Below is a small trained network, with its code and all its weights. Each question gives an input and a class and asks what happens when units are switched off, that is, made to give their printed mean instead of their output.

import numpy as np


def w(rows, s, z=0):
    codes = np.array(rows[::2]) - 128.0
    scale = np.full(codes.shape[1], s)
    scale[-1] = z or s
    return codes * scale


def norm(h):
    return h / np.sqrt((h * h).mean(-1, keepdims=True) + 1e-5)


def f(y):
    return y / 2 * (1 + np.tanh(0.7978845608 * (y + 0.044715 * y**3)))


def log_softmax(a):
    a = a - a.max(-1, keepdims=True)
    return a - np.log(np.exp(a).sum(-1, keepdims=True))


def net(x, mask):
    res = np.array(x, float).reshape(1, 3) / 4 @ E
    u = 0
    for l in range(2):
        y = f(norm(res) @ A[l][:, :-1].T + A[l][:, -1])
        res = res + np.where(mask[u : u + 9], y, B[l][:, -1]) @ B[l][:, :-1]
        u += 9
    return log_softmax(norm(res)[-1] @ U[:, :-1].T + U[:, -1])


A, B = {}, {}
E = w([
[168,119,156,160,185,208,212,254],'x0',
[28,193,62,111,202,145,195,114],'x1',
[127,196,70,144,48,73,205,106],'x2',
],0.0074)
A[0] = w([
[138,147,90,151,168,145,158,168,29],'0.n1',
[84,229,78,109,85,85,156,91,123],'0.n2',
[157,105,134,145,172,161,107,171,81],'0.n3',
[134,149,78,92,110,84,187,68,77],'0.n4',
[97,145,98,137,132,139,187,214,61],'0.n5',
[133,141,127,84,80,48,142,87,121],'0.n6',
[93,161,135,59,200,134,112,95,69],'0.n7',
[2,119,107,102,221,181,116,131,89],'0.n8',
[139,181,112,152,86,137,184,196,2],'0.n9',
],0.0092,0.0064)
B[0] = w([
[203,158,128,124,76,130,124,15,143],'0.n1',
[119,147,66,254,156,101,129,243,254],'0.n2',
[99,168,98,207,127,75,84,170,171],'0.n3',
[122,108,102,217,101,91,132,224,189],'0.n4',
[185,158,174,179,87,204,154,48,182],'0.n5',
[151,198,45,151,121,58,84,73,204],'0.n6',
[55,94,174,26,164,121,104,210,159],'0.n7',
[51,133,119,35,168,189,44,87,218],'0.n8',
[37,80,218,54,152,64,199,132,157],'0.n9',
],0.0074,0.0072)
A[1] = w([
[158,144,120,132,100,137,254,107,3],'1.n1',
[92,141,170,61,170,230,107,82,169],'1.n2',
[80,140,103,120,192,219,135,118,51],'1.n3',
[166,122,132,122,62,116,80,54,74],'1.n4',
[136,158,91,134,111,92,27,128,59],'1.n5',
[166,57,168,179,153,124,119,200,40],'1.n6',
[180,144,117,112,90,107,83,36,60],'1.n7',
[74,126,79,38,180,59,90,138,73],'1.n8',
[121,206,47,161,210,186,159,145,156],'1.n9',
],0.0093,0.005)
B[1] = w([
[2,62,187,105,223,105,216,133,158],'1.n1',
[122,204,116,171,14,100,132,165,233],'1.n2',
[155,159,163,54,33,207,121,97,185],'1.n3',
[161,166,184,65,161,88,112,133,165],'1.n4',
[175,107,117,90,195,165,208,96,195],'1.n5',
[126,70,98,192,168,132,79,58,191],'1.n6',
[146,109,146,32,115,114,182,151,164],'1.n7',
[126,27,120,139,222,137,203,186,184],'1.n8',
[214,132,175,86,45,123,102,48,254],'1.n9',
],0.0087,0.0068)
U = w([
[146,216,169,108,43,215,110,87,126],'0',
[194,133,167,11,142,74,115,113,134],'1',
[116,219,42,229,94,73,130,139,230],'2',
[12,118,140,52,153,197,81,212,81],'3',
[91,112,205,167,157,131,238,129,174],'4',
[99,82,60,106,254,104,133,149,2],'5',
[169,58,151,235,188,141,58,117,102],'6',
],0.018,0.0043)

Each question gives the input, the list of numbers given to net, and the class t.
The units are the neurons (one row each of A and B). Each row of codes is followed by its name. A weight is (code - 128) times the scale printed after its matrix; where a second scale follows, it is the last column's (A, B and U).
mask holds one flag per neuron, layer by layer. A switched-off neuron (its flag False) gives its mean, the last column of its row in B, instead of its output. The means were averaged over made-up inputs and are rounded, as every weight is.
A unit's drop is (log p(t) with every unit on - log p(t) with that unit switched off) / (log p(t) with every unit on - log p(t) with every unit switched off).
The circuit of an input: a set's keep is (log p(t) with only the set's units on - log p(t) with every unit switched off) / (log p(t) with every unit on - log p(t) with every unit switched off). Starting from the 12 units with the biggest drops (on a tie, the unit counted first), units are removed one at a time, each time the one whose removal leaves the highest keep (on an exact tie, the one counted first), for as long as the keep stays at least 0.8.
circuit, biggest first: the units of the circuit, biggest drop first
k most important neurons: the k neurons with the biggest drops, biggest first
top k neurons in layer l: the k neurons of layer l with the biggest drops, biggest first
drop when u is switched off: that unit's drop, to one decimal
input [0,7,-2], class 3: 2 most important neurons	[0.n8; 0.n7]
input [4,1,1], class 4: most important neuron	[1.n1]
input [-4,-2,-6], class 1: 3 most important neurons	[0.n2; 0.n4; 0.n8]
input [-6,1,-4], class 5: circuit, biggest first	[1.n9; 1.n5]
input [2,-7,3], class 1: top 4 neurons in layer 0	[0.n2; 0.n4; 0.n7; 0.n3]
input [3,-7,4], class 6: top 2 neurons in layer 0	[0.n8; 0.n6]
input [4,5,8], class 4: top 2 neurons in layer 1	[1.n1; 1.n2]
input [2,0,-4], class 0: 2 most important neurons	[0.n2; 0.n9]
input [-8,3,-6], class 3: 3 most important neurons	[0.n8; 1.n2; 0.n7]
input [3,1,-6], class 0: top 2 neurons in layer 1	[1.n2; 1.n3]
input [-6,-8,-8], class 1: circuit, biggest first	[0.n2; 1.n7]
input [3,-3,2], class 4: top 4 neurons in layer 0	[0.n2; 0.n8; 0.n9; 0.n4]
input [4,5,-8], class 0: 2 most important neurons	[1.n3; 1.n2]
input [-7,2,-1], class 5: circuit, biggest first	[1.n8]
input [3,5,4], class 0: 2 most important neurons	[1.n9; 0.n8]
input [6,7,6], class 4: 2 most important neurons	[1.n1; 0.n9]
input [-8,0,-4], class 5: top 3 neurons in layer 1	[1.n8; 1.n9; 1.n3]
input [3,-4,3], class 4: 2 most important neurons	[0.n2; 0.n8]
input [-5,8,1], class 5: 2 most important neurons	[1.n8; 0.n8]
input [5,5,8], class 4: circuit, biggest first	[0.n9]
input [5,4,4], class 4: 2 most important neurons	[1.n1; 0.n9]
input [-7,7,-3], class 3: 3 most important neurons	[0.n8; 0.n7; 1.n3]
input [0,-6,6], class 1: top 2 neurons in layer 0	[0.n2; 0.n3]
input [8,1,-8], class 0: drop when 0.n9 is switched off	0.0
input [-3,0,-5], class 3: drop when 1.n8 is switched off	0.1
input [-6,-7,-7], class 1: drop when 0.n2 is switched off	0.2
input [-2,6,-3], class 3: top neuron in layer 0	[0.n7]
